Below are the code and all the weights of a small trained network. Each question names an input and a target symbol and asks about switching units off, where a switched-off unit gives its printed mean instead of its output.

import numpy as np


def w(rows, s, z=0):
    codes = np.array(rows[::2]) - 128.0
    scale = np.full(codes.shape[1], s)
    scale[-1] = z or s
    return codes * scale


def f(y):
    return np.maximum(y, 0)


def softmax(a):
    e = np.exp(a - a.max(-1, keepdims=True))
    return e / e.sum(-1, keepdims=True)


def log_softmax(a):
    a = a - a.max(-1, keepdims=True)
    return a - np.log(np.exp(a).sum(-1, keepdims=True))


def net(x, mask):
    ids = ['αγδεζηθλμξπστφψω'.index(c) for c in x.split()]
    T = len(ids)
    res = E[ids] + P[:T]
    u = 0
    for l in range(2):
        q, k, v = (res @ M[l].T for M in (Q, K, V))
        z = softmax(np.where(np.tri(T) > 0, q @ k.T / 2**0.5, -1e9)) @ v
        res = res + np.where(mask[u], z, O[l][:, -1]) @ O[l][:, :-1]
        u += 1
        y = f(res @ A[l][:, :-1].T + A[l][:, -1])
        res = res + np.where(mask[u : u + 8], y, B[l][:, -1]) @ B[l][:, :-1]
        u += 8
    return log_softmax(res[-1] @ U[:, :-1].T + U[:, -1])


Q, K, V, O, A, B = {}, {}, {}, {}, {}, {}
E = w([
[97,95,127,107],'α',
[60,125,78,180],'γ',
[79,80,119,198],'δ',
[160,50,34,117],'ε',
[142,2,127,122],'ζ',
[102,146,134,225],'η',
[100,89,120,121],'θ',
[131,91,169,149],'λ',
[201,254,218,169],'μ',
[145,181,193,54],'ξ',
[104,100,117,143],'π',
[167,166,137,179],'σ',
[130,170,140,120],'τ',
[166,155,178,118],'φ',
[124,205,157,82],'ψ',
[128,85,179,88],'ω',
],0.014)
P = w([
[173,160,93,119],'0',
[117,121,94,191],'1',
[78,45,243,97],'2',
[221,97,131,193],'3',
[124,121,108,252],'4',
[50,131,205,69],'5',
],0.011)
Q[0] = w([
[109,127,154,65],'0.h1',
[2,170,97,73],'0.h1',
],0.0081)
K[0] = w([
[95,91,64,67],'0.h1',
[2,208,92,1],'0.h1',
],0.0056)
V[0] = w([
[168,167,42,253],'0.h1',
[43,153,130,226],'0.h1',
],0.0043)
O[0] = w([
[176,126,108,254,254],'0.h1',
[71,51,154,204,192],'0.h1',
],0.0097,0.0015)
A[0] = w([
[213,187,94,142,110],'0.n1',
[201,25,214,123,167],'0.n2',
[200,179,54,141,78],'0.n3',
[46,45,9,129,73],'0.n4',
[26,189,125,70,254],'0.n5',
[83,143,131,54,87],'0.n6',
[246,37,1,34,139],'0.n7',
[87,72,143,169,160],'0.n8',
],0.0073,0.0027)
B[0] = w([
[243,118,95,127,185],'0.n1',
[62,203,88,79,253],'0.n2',
[201,58,97,117,172],'0.n3',
[182,168,255,131,199],'0.n4',
[150,118,148,126,198],'0.n5',
[125,130,120,192,160],'0.n6',
[122,235,128,143,194],'0.n7',
[134,158,170,159,248],'0.n8',
],0.0095,0.0049)
Q[1] = w([
[86,221,221,253],'1.h1',
[150,165,151,98],'1.h1',
],0.0081)
K[1] = w([
[144,2,105,206],'1.h1',
[52,106,96,121],'1.h1',
],0.0092)
V[1] = w([
[123,88,10,152],'1.h1',
[210,15,253,73],'1.h1',
],0.0054)
O[1] = w([
[21,6,117,184,90],'1.h1',
[155,88,120,49,2],'1.h1',
],0.011,0.0008)
A[1] = w([
[157,80,127,212,113],'1.n1',
[174,204,142,153,174],'1.n2',
[26,156,198,223,132],'1.n3',
[194,110,104,184,199],'1.n4',
[130,226,81,153,194],'1.n5',
[94,95,234,176,101],'1.n6',
[105,202,209,2,165],'1.n7',
[102,168,44,180,255],'1.n8',
],0.0087,0.005)
B[1] = w([
[117,149,125,227,200],'1.n1',
[104,133,76,101,223],'1.n2',
[149,177,175,76,254],'1.n3',
[139,63,49,174,219],'1.n4',
[42,128,132,2,204],'1.n5',
[199,196,92,109,211],'1.n6',
[151,112,164,157,218],'1.n7',
[41,78,122,120,203],'1.n8',
],0.0068,0.011)
U = w([
[189,183,153,98,117],'α',
[175,133,129,155,117],'γ',
[113,73,155,198,141],'δ',
[64,210,81,111,1],'ε',
[121,144,56,115,89],'ζ',
[100,128,107,125,196],'η',
[86,143,98,119,116],'θ',
[163,106,90,115,163],'λ',
[203,158,123,132,143],'μ',
[200,100,98,153,81],'ξ',
[245,163,114,149,52],'π',
[56,54,105,126,199],'σ',
[203,127,111,105,140],'τ',
[78,99,119,91,155],'φ',
[116,184,122,181,109],'ψ',
[118,174,200,79,145],'ω',
],0.011,0.0074)

Each question gives the input, a string of symbols that net reads in full, and the target symbol t.
The units are the heads (2 rows each of Q, K, V and O) and the neurons (one row each of A and B). Each row of codes is followed by its name. A weight is (code - 128) times the scale printed after its matrix; where a second scale follows, it is the last column's (O, A, B and U).
mask holds one flag per unit, layer by layer, with each layer's heads first. A switched-off unit (its flag False) gives its mean, the last column of its rows in O or B, instead of its output. The means were averaged over made-up inputs and are rounded, as every weight is.
A unit's drop is (log p(t) with every unit on - log p(t) with that unit switched off) / (log p(t) with every unit on - log p(t) with every unit switched off).
The circuit of an input: a set's keep is (log p(t) with only the set's units on - log p(t) with every unit switched off) / (log p(t) with every unit on - log p(t) with every unit switched off). Starting from the 12 units with the biggest drops (on a tie, the unit counted first), units are removed one at a time, each time the one whose removal leaves the highest keep (on an exact tie, the one counted first), for as long as the keep stays at least 0.8.
circuit, biggest first: the units of the circuit, biggest drop first
k most important neurons: the k neurons with the biggest drops, biggest first
k most important neurons of layer l: the k neurons of layer l with the biggest drops, biggest first
drop when u is switched off: that unit's drop, to one decimal
input γ α η ζ, target ε: circuit, biggest first	(0.n7; 0.n2; 1.n5)
input π σ ξ ε π, target δ: circuit, biggest first	(1.h1; 0.h1)
input ζ ζ ζ σ, target ξ: circuit, biggest first	(1.n4; 0.h1; 0.n3; 1.n3)
input δ η ε, target ω: circuit, biggest first	(0.n4; 0.n2; 0.n7; 1.n4)
input ε σ ζ θ μ, target δ: circuit, biggest first	(1.h1; 0.n3; 0.n2)
input η λ θ π ζ, target ψ: 2 most important neurons	(0.n2; 0.n4)
input δ ε φ σ δ ζ, target ω: most important neuron	(1.n4)
input μ θ ζ, target ω: 2 most important neurons	(0.n2; 1.n4)
input ζ ψ ψ ω, target ω: 3 most important neurons of layer 1	(1.n4; 1.n5; 1.n7)
input π γ τ η π, target ψ: 2 most important neurons of layer 0	(0.n4; 0.n8)
input η μ σ π θ γ, target ω: 2 most important neurons	(1.n3; 1.n4)
input λ η σ, target ω: 3 most important neurons of layer 1	(1.n3; 1.n4; 1.n1)
input ζ μ ζ σ μ, target δ: 3 most important neurons of layer 0	(0.n4; 0.n3; 0.n1)
input τ τ τ ε, target ζ: 2 most important neurons	(0.n7; 1.n5)
input τ σ ε, target ω: 2 most important neurons	(0.n4; 0.n7)
input τ ζ δ, target ω: 2 most important neurons	(0.n2; 1.n4)
input φ ω α σ, target ξ: most important neuron of layer 0	(0.n1)
input π π η, target ω: 2 most important neurons	(1.n3; 1.n4)
input π α ξ ζ σ γ, target ω: 3 most important neurons	(1.n3; 1.n4; 0.n4)
input τ θ η τ ξ δ, target ω: 3 most important neurons of layer 1	(1.n4; 1.n3; 1.n1)
input π δ η ε σ, target δ: 3 most important neurons of layer 1	(1.n1; 1.n8; 1.n4)
input ε μ π π, target σ: 3 most important neurons of layer 1	(1.n6; 1.n8; 1.n3)
input ζ γ π, target ω: 2 most important neurons	(0.n2; 1.n4)
input ξ η α, target ω: most important neuron	(1.n4)
input ζ δ θ, target ω: 3 most important neurons of layer 0	(0.n2; 0.n1; 0.n3)
input ξ ε θ, target ω: drop when 1.n1 is switched off	0.1
input η φ η η, target δ: drop when 0.n5 is switched off	0.0
